[128 = 0]

[131 131 122 115 129  96 125 139 130 131 129 107 130 126 128 125 126 102
 127 118 124 142 141 142  86 144 129 130 113  70] | Fud & W
[126 102 108 127 156 120 126 142 148 125 136 115 130 119 121 128 108 123
 174 124 194 132  91 136 157 131 101 135  90 134] | zir & G
[141 129 121 126 119 144 127 133 133 123 138 123 130 115 103 139 120 114
 126 135 152 117 103 128 124 136  96 142 117 123] | vopin & G
[134 112 104 140 154 111 128 142 150 122 135 128 124 122  96 134 136 124
 143 126 174 124  93 150 144 142 103 137 102 153] | pugi & G
[123 125 109 138 108 120 133 141 143 125 135 127 134 124 101 132 111 128
 144 126 190 143 102 151 146 127 120 126 112 159] | Fud & G
[135 111 119 146 157 104 123 136 134 140 118 120 133 110 111 137 111 164
 135 126 136 100 102 152 168 117  85 123  76 131] | gima & G
[130 139 120 112 174 103 125 139 137 128 134 123 130 121 128 131 132 126
 137 119 129 132 127 157 134 133 111 133  94  90] | pugi & W
[137 127 114 136  90 119 134 138 136 122 143 142 140 133  86 127 133 121
 113 134 150 129 121 161 127 144 118 134 123 162] | pugi & G
[128 138 124 120 138  90 127 135 131 131 128 124 136 125 136 128 127 124
 135 119 103 132 151 153 120 130 113 134  94  75] | pugi & W
[133 108 134 147 159 115 128 126 131 136 125 129 129 124 112 135 123 149
 118 132 133 106 100 120 156 150 139 125 119 181] | gima & G
[131 140 107 127 107 112 128 141 135 122 136 117 131 130  91 133 126 139
 141 123 157 117 105 142 146 139 103 130 110 156] | pugi & G
[129 144 128 115 120 122 134 131 128 123 123 133 121 115 152 125 123 107
 117 124 132 167 126 153  94 118 134 132 128  87] | Fud & W
[122 139 122 114 163  85 119 142 144 121 136 117 124 123 121 137 126 128
 142 117 129 129 116 123 124 139 114 135  86  91] | pugi & W
[131  64  72 209  82  60 140 142 101 160 127 168 134 104  54 136 126 120
  95 115 231 168  40 216   4 167 210  91 151 213] | Fud & G
[131 131 119 130 137  92 128 138 131 117 131 127 128 119 128 131 135 124
 124 127 136 135 135 138  97 131 137 141 110 100] | pugi & W
[130 147 132 107 124 150 135 122 140 111 149 132 121 124 112 135 141 100
 125 133 115 151 117 150 168 131 109 144 135 143] | pugi & G
[137 124 106 126 133 127 130 135 138 125 135 122 128 120 103 133 125 126
 134 123 156 127  94 150 134 131 110 132 115 146] | pugi & G
[134 117 118 104 132 145 131 131 141 117 127 125 134 130 104 124 129  98
 140 133 122 118 111 158 166 128  69 146 106 129] | zir & G
[127 133 132 103 104 129 127 133 131 123 140 125 117 131 102 133 106 109
 122 130 156 133 110  88 115 139 141 130 140 142] | vopin & G
[128 117 120 135 123 132 127 140 142 129 135 125 134 116 103 133 103 126
 139 131 166 129  98 151 158 128 109 131 109 143] | zir & G
[136 144 109 132 106 119 126 142 130 126 153 108 120 117  87 135 110 153
 129 123 154 120 114 134 151 128 120 123 106 148] | pugi & G
[137 141 126 100 118 120 129 133 132 122 137 129 133 147 119 127 136 102
 129 133 104 129 152 142 120 137  97 141 112  91] | Fud & W
[128 123 137 120 104 110 134 133 116 137 130 141 128 119 123 120 119 107
 108 124 100 148 129 156  78 132 145 130 126 101] | pugi & W
[133 135 108 125 105 125 129 144 153 121 142 126 134 136  96 127 135 134
 152 134 163 124 130 125 180 135  98 134 116 164] | pugi & G
[138 130 104 128 139 109 122 143 146 120 137 119 130 119 103 135 136 130
 138 121 154 129 107 154 148 140 105 135  93 137] | Fud & G
[126 111 124 137 125 127 127 134 132 128 125 128 131 137 115 128 123 130
 138 132 158 123 116 112 127 131 127 123 132 166] | gima & G
[129 116 102 140 145 123 135 132 142 125 149 142 141 116 116 128 162  93
 128 128 136 142 115 205 139 133  94 142 107 131] | pugi & G
[129 123 105 148 125 116 130 133 140 132 134 137 128 125 117 124 117 134
 134 123 184 148 104 151 145 128 138 121 115 158] | pugi & G
[132 114 102 146 118 125 128 140 140 110 136 129 137 115 102 136 131  99
 137 132 208 147  93 137  80 147 127 139 123 140] | vopin & G
[135 134 118 107 116 119 129 142 152 117 150 122 124 119  85 141 114 124
 140 128 157 138  95 137 157 129 100 133  95 142] | Fud & G
[131 129 141 108 114 150 125 125 149 122 134 130 122 131 118 135 107 122
 128 130 130 125 113 120 191 127 115 136 131 159] | zir & G
[128 111 125 138 117 139 126 133 135 132 111 103 127 123 105 139 107 120
 143 130 163 138  85 142 161 125 123 124 125 163] | zir & G
[123 118 131 126 126 131 130 131 147 125 131 132 126 134 132 123 127 127
 141 132 156 134 126 131 171 129 125 129 117 145] | zir & G
[130 150 131 105 130 100 127 140 127 125 131 122 127 121 123 126 120 109
 132 119 114 141 145 134 105 140 126 142 109  68] | Fud & W
[143 150 122 106  54 148 141 118 120 127 148 136 130 135  73 130 141 103
 103 140  92 136 106 182 141 131  98 135 145 163] | Fud & G
[134 135 108 115  95 162 131 138 139 132 139 123 138 131  90 135 136 118
 131 135 129 115 107 155 132 132  84 137 117 140] | pugi & G
[146 143 124 124 150 131 126 131 152 113 133 124 122 116 111 140 121 131
 140 127 151 123 104 114 185 141 116 138 104 144] | pugi & G
[133 124 137 118  81 138 132 137 136 133 142 129 128 131  90 133  89 128
 121 132 167 129  95 132 172 125 110 121 127 175] | zir & G
[137 146 136 113 148 107 126 133 140 123 141 129 131 133 129 133 141 118
 121 126  89 127 143 142 160 131 109 137 103 107] | pugi & W
[133 113  98 150  98 124 132 139 146 122 131 134 134 134 102 124 136 124
 132 132 166 133 113 179 148 130 113 127 118 169] | Fud & G
[136 153 130 102 138 121 127 130 143 115 136 121 132 119 130 134 141 114
 133 127  90 119 152 141 168 127  77 150  84  73] | pugi & W
[133 122 122 120 134 150 129 136 135 128 125 123 133 129 121 133 117 127
 145 129 138 126 108 149 166 115  86 133 101 126] | zir & G

[131 142 135 124 125 146 122 132 162 157 121  98 133 127 140  94 135 127
 133 116 125 137 106 122 138 132 153 120 120 130] | D & <97>
[133 137 130 131 123 141 117 133 149 147 123 104 133 126 132 107 137 131
 130 117 128 133 113 125 135 133 141 119 121 126] | S & <97>
[135 141 120 121 121 132 125 134 161 149 119  95 137 133 136  98 134 133
 138  98 109 139 104 128 130 136 139 124 116 127] | S & <97>
[133 140 131 120 127 141 126 128 162 148 125 111 131 134 142  99 128 133
 131 117 116 136 109 124 130 133 147 129 125 134] | S & <97>
[123 134 143 139 120 149 122 134 133 149 135 115 130 115 133 129 129 122
 123 150 146 120 128 121 132 127 153 131 126 133] | V & <97>
